Here is a tiny trained network, its code and every weight. The questions are about switching its units off for an input and a class, where a switched-off unit gives its printed mean instead of its output.

import numpy as np


def w(rows, s, z=0):
    codes = np.array(rows[::2]) - 128.0
    scale = np.full(codes.shape[1], s)
    scale[-1] = z or s
    return codes * scale


def f(y):
    return np.maximum(y, 0)


def log_softmax(a):
    a = a - a.max(-1, keepdims=True)
    return a - np.log(np.exp(a).sum(-1, keepdims=True))


def net(x, mask):
    res = np.array(x, float).reshape(1, 2) / 4 @ E
    y = f(res @ A[0][:, :-1].T + A[0][:, -1])
    res = res + np.where(mask, y, B[0][:, -1]) @ B[0][:, :-1]
    return log_softmax(res[-1] @ U[:, :-1].T + U[:, -1])


A, B = {}, {}
E = w([
[191,147,122,5,172],'x0',
[121,65,208,52,106],'x1',
],0.012)
A[0] = w([
[159,133,78,164,191,116],'n1',
[150,202,154,75,152,131],'n2',
[192,142,117,114,174,150],'n3',
[74,53,197,81,94,112],'n4',
[150,188,49,156,200,196],'n5',
[75,63,252,85,128,188],'n6',
[161,92,67,93,143,83],'n7',
[92,141,153,155,80,81],'n8',
[235,74,108,66,133,190],'n9',
[209,132,155,118,187,94],'n10',
[158,202,67,162,80,130],'n11',
[125,92,145,90,111,141],'n12',
[89,78,132,235,81,119],'n13',
[159,186,144,102,132,132],'n14',
[146,191,51,165,162,73],'n15',
[95,125,120,141,97,238],'n16',
[95,85,132,214,97,97],'n17',
[103,177,90,155,147,229],'n18',
[180,100,99,120,130,255],'n19',
[201,156,111,103,139,85],'n20',
],0.011,0.008)
B[0] = w([
[105,177,99,38,169,171],'n1',
[117,82,78,134,87,193],'n2',
[126,68,88,177,88,185],'n3',
[106,197,88,46,168,209],'n4',
[60,140,119,99,165,226],'n5',
[83,121,48,77,212,252],'n6',
[151,114,54,116,62,155],'n7',
[232,103,8,94,59,152],'n8',
[125,85,116,121,139,246],'n9',
[167,101,30,147,80,173],'n10',
[121,147,31,94,178,190],'n11',
[45,144,78,87,138,179],'n12',
[120,87,42,116,84,217],'n13',
[154,94,55,186,110,168],'n14',
[124,175,19,8,120,187],'n15',
[71,94,111,194,128,193],'n16',
[177,69,55,70,98,193],'n17',
[59,109,147,130,173,209],'n18',
[16,36,159,246,173,212],'n19',
[170,90,24,130,2,168],'n20',
],0.0079,0.013)
U = w([
[138,30,81,119,30,104],'0',
[47,226,116,37,254,79],'1',
[27,65,170,203,231,254],'2',
[211,68,239,183,112,72],'3',
[216,171,173,204,72,87],'4',
[157,187,222,171,131,77],'5',
[184,190,160,121,98,84],'6',
[152,224,159,106,94,82],'7',
],0.0086,0.0063)

Each question gives the input, the list of numbers given to net, and the class t.
The units are the neurons (one row each of A and B). Each row of codes is followed by its name. A weight is (code - 128) times the scale printed after its matrix; where a second scale follows, it is the last column's (A, B and U).
mask holds one flag per neuron, in row order. A switched-off neuron (its flag False) gives its mean, the last column of its row in B, instead of its output. The means were averaged over made-up inputs and are rounded, as every weight is.
A unit's drop is (log p(t) with every unit on - log p(t) with that unit switched off) / (log p(t) with every unit on - log p(t) with every unit switched off).
The circuit of an input: a set's keep is (log p(t) with only the set's units on - log p(t) with every unit switched off) / (log p(t) with every unit on - log p(t) with every unit switched off). Starting from the 12 units with the biggest drops (on a tie, the unit counted first), units are removed one at a time, each time the one whose removal leaves the highest keep (on an exact tie, the one counted first), for as long as the keep stays at least 0.8.
units of the circuit, in order: the units of the circuit, biggest drop first
top k neurons: the k neurons with the biggest drops, biggest first
drop of u: that unit's drop, to one decimal
input [-4,7], class 1: units of the circuit, in order : n4
input [1,3], class 2: units of the circuit, in order : n15; n17
input [3,-3], class 2: units of the circuit, in order : n4; n17; n19
input [1,-3], class 2: top 3 neurons : n4; n6; n12
input [5,-4], class 0: top 2 neurons : n20; n6
input [-8,-7], class 0: top 2 neurons : n13; n17
input [-4,6], class 1: top 2 neurons : n4; n6
input [7,7], class 0: drop of n9 : 0.3
input [2,5], class 1: drop of n6 : 0.2
input [1,0], class 2: drop of n5 : 0.0
